Here is a tiny trained network, its code and every weight. The questions are about switching its units off for an input and a target symbol, where a switched-off unit gives its printed mean instead of its output.

import numpy as np


def w(rows, s, z=0):
    codes = np.array(rows[::2]) - 128.0
    scale = np.full(codes.shape[1], s)
    scale[-1] = z or s
    return codes * scale


def f(y):
    return y / 2 * (1 + np.tanh(0.7978845608 * (y + 0.044715 * y**3)))


def softmax(a):
    e = np.exp(a - a.max(-1, keepdims=True))
    return e / e.sum(-1, keepdims=True)


def log_softmax(a):
    a = a - a.max(-1, keepdims=True)
    return a - np.log(np.exp(a).sum(-1, keepdims=True))


def net(x, mask):
    ids = ['αβδθξστφψ'.index(c) for c in x.split()]
    T = len(ids)
    res = E[ids] + P[:T]
    r = res
    for j in range(3):
        rows = slice(3 * j, 3 * j + 3)
        q, k, v = (r @ M[0][rows].T for M in (Q, K, V))
        z = softmax(np.where(np.tri(T) > 0, q @ k.T / 3**0.5, -1e9)) @ v
        o = O[0][rows]
        res = res + np.where(mask[j], z, o[:, -1]) @ o[:, :-1]
    y = f(res @ A[0][:, :-1].T + A[0][:, -1])
    res = res + np.where(mask[3:7], y, B[0][:, -1]) @ B[0][:, :-1]
    return log_softmax(res[-1] @ U[:, :-1].T + U[:, -1])


Q, K, V, O, A, B = {}, {}, {}, {}, {}, {}
E = w([
[108,115,141,102],'α',
[95,79,124,191],'β',
[17,108,106,154],'δ',
[78,183,135,43],'θ',
[95,25,135,52],'ξ',
[83,111,176,143],'σ',
[118,147,39,17],'τ',
[125,81,10,137],'φ',
[30,142,179,111],'ψ',
],0.011)
P = w([
[253,134,147,168],'0',
[137,129,134,125],'1',
[134,121,121,125],'2',
[108,113,111,120],'3',
[81,112,94,114],'4',
[76,97,85,104],'5',
[60,91,74,97],'6',
[63,63,72,99],'7',
[46,73,49,89],'8',
[51,50,44,101],'9',
[38,58,36,82],'10',
[40,52,21,73],'11',
],0.0076)
Q[0] = w([
[43,93,87,90],'h1',
[249,202,133,150],'h1',
[114,129,157,131],'h1',
[145,80,102,109],'h2',
[119,148,131,163],'h2',
[149,64,96,165],'h2',
[105,164,70,129],'h3',
[62,71,108,91],'h3',
[4,67,63,33],'h3',
],0.034)
K[0] = w([
[236,138,174,172],'h1',
[1,61,121,92],'h1',
[109,107,86,119],'h1',
[146,148,152,105],'h2',
[112,124,112,155],'h2',
[115,176,161,186],'h2',
[86,127,76,136],'h3',
[161,77,90,94],'h3',
[135,47,49,56],'h3',
],0.028)
V[0] = w([
[118,103,178,233],'h1',
[177,129,248,123],'h1',
[230,68,58,154],'h1',
[124,148,114,93],'h2',
[122,188,184,123],'h2',
[118,131,108,110],'h2',
[97,141,122,182],'h3',
[159,185,20,219],'h3',
[87,103,193,237],'h3',
],0.014)
O[0] = w([
[103,199,73,55,158],'h1',
[157,199,174,88,154],'h1',
[210,83,55,81,195],'h1',
[108,142,153,174,137],'h2',
[104,185,178,124,107],'h2',
[114,126,125,175,143],'h2',
[107,113,143,97,103],'h3',
[87,56,249,100,149],'h3',
[140,115,62,12,2],'h3',
],0.014,0.0084)
A[0] = w([
[177,29,100,174,2],'n1',
[196,151,142,1,69],'n2',
[208,223,233,66,34],'n3',
[115,51,130,76,65],'n4',
],0.0062,0.004)
B[0] = w([
[78,185,179,2,254],'n1',
[149,133,94,191,169],'n2',
[108,91,246,85,164],'n3',
[134,185,85,174,205],'n4',
],0.0096,0.0053)
U = w([
[223,166,122,84,254],'α',
[40,124,39,110,177],'β',
[101,127,57,18,77],'δ',
[101,254,132,64,60],'θ',
[176,180,53,106,113],'ξ',
[199,171,113,82,86],'σ',
[183,135,118,162,109],'τ',
[119,88,123,72,144],'φ',
[150,228,118,32,78],'ψ',
],0.0049,0.0082)

Each question gives the input, a string of symbols that net reads in full, and the target symbol t.
The units are the heads (3 rows each of Q, K, V and O) and the neurons (one row each of A and B). Each row of codes is followed by its name. A weight is (code - 128) times the scale printed after its matrix; where a second scale follows, it is the last column's (O, A, B and U).
mask holds one flag per unit, heads first, then neurons. A switched-off unit (its flag False) gives its mean, the last column of its rows in O or B, instead of its output. The means were averaged over made-up inputs and are rounded, as every weight is.
A unit's drop is (log p(t) with every unit on - log p(t) with that unit switched off) / (log p(t) with every unit on - log p(t) with every unit switched off).
The circuit of an input: a set's keep is (log p(t) with only the set's units on - log p(t) with every unit switched off) / (log p(t) with every unit on - log p(t) with every unit switched off). Starting from all 7 units, units are removed one at a time, each time the one whose removal leaves the highest keep (on an exact tie, the one counted first), for as long as the keep stays at least 0.8.
units of the circuit, in order: the units of the circuit, biggest drop first
most important unit: the unit with the biggest drop
heads that matter: for each layer, one digit per head in row order, 1 if its drop is at least 0.15 and else 0, layers parted by /
drop of u: that unit's drop, to one decimal
input θ φ δ ψ τ δ δ α, target τ: units of the circuit, in order => h3, h1
input τ ψ δ σ φ δ ψ, target φ: most important unit => h1
input β δ δ ξ σ, target ξ: units of the circuit, in order => h3, h1
input τ δ σ φ ψ ψ δ α φ δ, target φ: units of the circuit, in order => h1, h3
input α ψ α α β ξ δ β ψ ψ, target ξ: heads that matter => 001
input φ β φ, target δ: units of the circuit, in order => h1, n1
input ψ τ σ δ θ ψ, target θ: heads that matter => 100
input β δ ψ ψ φ φ θ θ ξ, target ξ: heads that matter => 101
input δ ξ δ β, target ξ: heads that matter => 001
input ψ ψ σ δ α θ θ τ δ α, target θ: heads that matter => 110
input ξ σ ψ ξ τ τ τ δ δ, target τ: drop of h3 => 0.7
input β θ δ φ β ξ ψ δ ξ, target ξ: drop of n2 => 0.0
input θ δ ξ θ β ψ δ ψ δ ψ τ δ, target τ: drop of h1 => 0.2
input φ θ ψ, target φ: units of the circuit, in order => h3
